Below is a small trained network, with its code and all its weights. Each question gives an input and a target symbol and asks what happens when units are switched off, that is, made to give their printed mean instead of their output.

import numpy as np


def w(rows, s, z=0):
    codes = np.array(rows[::2]) - 128.0
    scale = np.full(codes.shape[1], s)
    scale[-1] = z or s
    return codes * scale


def f(y):
    return np.maximum(y, 0)


def softmax(a):
    e = np.exp(a - a.max(-1, keepdims=True))
    return e / e.sum(-1, keepdims=True)


def log_softmax(a):
    a = a - a.max(-1, keepdims=True)
    return a - np.log(np.exp(a).sum(-1, keepdims=True))


def net(x, mask):
    ids = ['ΦΨΩγζλμξσ'.index(c) for c in x.split()]
    T = len(ids)
    res = E[ids] + P[:T]
    u = 0
    for l in range(2):
        r = res
        for j in range(2):
            rows = slice(3 * j, 3 * j + 3)
            q, k, v = (r @ M[l][rows].T for M in (Q, K, V))
            z = softmax(np.where(np.tri(T) > 0, q @ k.T / 3**0.5, -1e9)) @ v
            o = O[l][rows]
            res = res + np.where(mask[u + j], z, o[:, -1]) @ o[:, :-1]
        u += 2
        y = f(res @ A[l][:, :-1].T + A[l][:, -1])
        res = res + np.where(mask[u : u + 8], y, B[l][:, -1]) @ B[l][:, :-1]
        u += 8
    return log_softmax(res[-1] @ U[:, :-1].T + U[:, -1])


Q, K, V, O, A, B = {}, {}, {}, {}, {}, {}
E = w([
[112,134,9,177],'Φ',
[119,101,200,62],'Ψ',
[187,185,9,10],'Ω',
[113,11,32,45],'γ',
[64,80,141,191],'ζ',
[74,191,137,44],'λ',
[198,147,205,112],'μ',
[33,137,241,156],'ξ',
[62,188,136,42],'σ',
],0.015)
P = w([
[100,233,162,189],'0',
[76,202,153,141],'1',
[82,174,147,118],'2',
[88,152,130,97],'3',
[108,131,123,85],'4',
[111,119,110,69],'5',
[142,100,109,60],'6',
[140,90,104,48],'7',
[148,73,94,38],'8',
[148,71,93,30],'9',
[152,58,89,18],'10',
[129,65,85,4],'11',
],0.0043)
Q[0] = w([
[68,169,11,95],'0.h1',
[34,110,98,54],'0.h1',
[134,206,147,48],'0.h1',
[63,95,140,225],'0.h2',
[136,215,223,89],'0.h2',
[122,64,91,186],'0.h2',
],0.012)
K[0] = w([
[103,103,42,116],'0.h1',
[112,102,135,105],'0.h1',
[137,131,143,62],'0.h1',
[76,61,107,251],'0.h2',
[115,170,192,125],'0.h2',
[142,82,127,136],'0.h2',
],0.017)
V[0] = w([
[134,220,153,67],'0.h1',
[112,145,115,134],'0.h1',
[130,128,79,42],'0.h1',
[159,83,1,155],'0.h2',
[153,168,189,101],'0.h2',
[123,62,40,164],'0.h2',
],0.007)
O[0] = w([
[134,244,103,200,131],'0.h1',
[149,120,117,115,131],'0.h1',
[220,132,142,182,254],'0.h1',
[114,165,180,119,145],'0.h2',
[148,152,3,157,103],'0.h2',
[85,211,17,184,140],'0.h2',
],0.0057,0.0039)
A[0] = w([
[200,131,141,186,127],'0.n1',
[119,107,99,40,254],'0.n2',
[176,105,57,92,45],'0.n3',
[171,184,171,72,129],'0.n4',
[129,151,70,247,91],'0.n5',
[130,86,166,73,130],'0.n6',
[69,78,147,73,165],'0.n7',
[208,200,168,135,185],'0.n8',
],0.012,0.0049)
B[0] = w([
[147,141,151,37,142],'0.n1',
[254,142,85,100,255],'0.n2',
[49,161,63,99,173],'0.n3',
[208,94,187,119,197],'0.n4',
[79,195,149,147,151],'0.n5',
[155,113,44,155,185],'0.n6',
[123,54,104,159,224],'0.n7',
[153,77,71,102,193],'0.n8',
],0.009,0.0093)
Q[1] = w([
[242,94,63,61],'1.h1',
[246,151,186,79],'1.h1',
[165,180,84,112],'1.h1',
[145,110,64,111],'1.h2',
[194,101,153,96],'1.h2',
[144,213,90,82],'1.h2',
],0.011)
K[1] = w([
[114,47,45,47],'1.h1',
[142,108,79,39],'1.h1',
[118,220,115,63],'1.h1',
[130,64,65,255],'1.h2',
[177,131,30,51],'1.h2',
[217,223,39,158],'1.h2',
],0.0099)
V[1] = w([
[32,33,58,115],'1.h1',
[102,129,107,135],'1.h1',
[180,200,2,84],'1.h1',
[177,108,98,226],'1.h2',
[181,65,144,147],'1.h2',
[192,101,159,130],'1.h2',
],0.0084)
O[1] = w([
[158,153,39,206,168],'1.h1',
[215,130,96,181,129],'1.h1',
[26,119,63,80,253],'1.h1',
[122,143,103,161,150],'1.h2',
[45,168,255,186,157],'1.h2',
[147,132,204,191,146],'1.h2',
],0.0064,0.019)
A[1] = w([
[116,135,133,191,168],'1.n1',
[177,250,79,109,1],'1.n2',
[20,246,182,220,68],'1.n3',
[107,143,87,133,223],'1.n4',
[155,85,110,153,11],'1.n5',
[88,82,75,159,44],'1.n6',
[11,198,94,83,49],'1.n7',
[140,144,109,98,242],'1.n8',
],0.012,0.0047)
B[1] = w([
[50,92,165,90,168],'1.n1',
[72,87,214,156,183],'1.n2',
[2,209,27,55,145],'1.n3',
[132,76,122,174,234],'1.n4',
[97,166,161,66,163],'1.n5',
[171,199,199,110,232],'1.n6',
[141,73,175,112,252],'1.n7',
[172,223,106,159,215],'1.n8',
],0.0097,0.014)
U = w([
[2,194,100,123,185],'Φ',
[147,6,158,234,215],'Ψ',
[82,70,99,75,52],'Ω',
[148,138,27,148,255],'γ',
[103,147,124,127,57],'ζ',
[99,253,156,82,92],'λ',
[149,164,200,126,73],'μ',
[102,146,122,126,58],'ξ',
[98,241,152,87,96],'σ',
],0.0083,0.005)

Each question gives the input, a string of symbols that net reads in full, and the target symbol t.
The units are the heads (3 rows each of Q, K, V and O) and the neurons (one row each of A and B). Each row of codes is followed by its name. A weight is (code - 128) times the scale printed after its matrix; where a second scale follows, it is the last column's (O, A, B and U).
mask holds one flag per unit, layer by layer, with each layer's heads first. A switched-off unit (its flag False) gives its mean, the last column of its rows in O or B, instead of its output. The means were averaged over made-up inputs and are rounded, as every weight is.
A unit's drop is (log p(t) with every unit on - log p(t) with that unit switched off) / (log p(t) with every unit on - log p(t) with every unit switched off).
The circuit of an input: a set's keep is (log p(t) with only the set's units on - log p(t) with every unit switched off) / (log p(t) with every unit on - log p(t) with every unit switched off). Starting from the 12 units with the biggest drops (on a tie, the unit counted first), units are removed one at a time, each time the one whose removal leaves the highest keep (on an exact tie, the one counted first), for as long as the keep stays at least 0.8.
units of the circuit, in order: the units of the circuit, biggest drop first
unit that matters most: the unit with the biggest drop
top k neurons: the k neurons with the biggest drops, biggest first
k most important neurons of layer l: the k neurons of layer l with the biggest drops, biggest first
heads that matter: for each layer, one digit per head in row order, 1 if its drop is at least 0.15 and else 0, layers parted by /
drop when u is switched off: that unit's drop, to one decimal
input μ γ Ω γ Ω σ ζ ζ μ Ω Ω, target Ω: units of the circuit, in order => (1.h1 1.n7)
input ξ λ Φ Ψ λ ζ, target Φ: unit that matters most => 0.h2
input Φ Ω ξ μ λ σ, target Ω: top 2 neurons => (1.n7 1.n6)
input μ ξ μ γ ζ Ω λ ζ λ Φ Φ, target Ψ: 2 most important neurons of layer 0 => (0.n4 0.n5)
input γ Φ Φ Φ μ Ψ, target γ: heads that matter => 00 / 00
input Ω λ σ ξ ζ μ Φ ζ σ λ ζ λ, target Ω: heads that matter => 00 / 10
input ξ γ λ γ ζ ξ ξ λ ζ ξ Ω Ψ, target Ω: 2 most important neurons of layer 0 => (0.n8 0.n2)
input ζ γ γ ζ λ Φ, target Φ: heads that matter => 01 / 00
input ζ λ ζ ξ, target Φ: units of the circuit, in order => (1.n3 0.n2)
input σ σ σ λ λ ζ Ψ, target Ψ: top 2 neurons => (1.n6 0.n6)
input ξ ζ Ω ζ Φ Ω μ Ψ, target Ω: units of the circuit, in order => (1.h1 1.n7)
input Ω ξ Ψ σ Ψ σ ξ, target Ψ: units of the circuit, in order => (0.n2 1.h1)
input λ μ Ω μ ξ Ψ σ ζ Ψ σ Ω σ, target Ω: units of the circuit, in order => (1.h1 1.n7)
input ζ ζ γ Φ λ λ ζ Ω ξ λ, target Ω: top 2 neurons => (0.n8 1.n7)
input γ σ ζ Φ σ Φ ξ ζ μ Ω ξ μ, target Ω: 2 most important neurons of layer 0 => (0.n2 0.n8)
input ζ ξ Ψ Φ ξ, target Ψ: heads that matter => 11 / 11
input σ Ψ ζ ξ σ λ γ ζ γ Φ, target Φ: units of the circuit, in order => (0.n2 1.n3 0.n5 0.n8)
input Ω Ω γ Φ ζ, target Φ: unit that matters most => 1.n3
input λ λ ζ σ λ μ γ Φ μ ξ, target Φ: top 3 neurons => (1.n3 1.n7 0.n8)
input σ γ λ Ω, target Ω: most important neuron of layer 1 => (1.n7)
input ξ ζ Ψ Φ σ Φ μ μ ξ Ψ, target Ψ: 4 most important neurons of layer 1 => (1.n6 1.n8 1.n3 1.n5)
input ζ ξ Φ ξ σ ξ ζ ξ σ ξ ξ Φ, target Ψ: top 2 neurons => (1.n2 1.n4)
input μ Ψ λ ξ μ ζ ζ γ ζ Ψ, target γ: drop when 0.h1 is switched off => 0.0
input ξ γ ζ λ, target γ: drop when 0.h2 is switched off => 0.3
input ξ σ λ σ γ γ ζ Φ Φ λ, target γ: drop when 0.h2 is switched off => 0.2
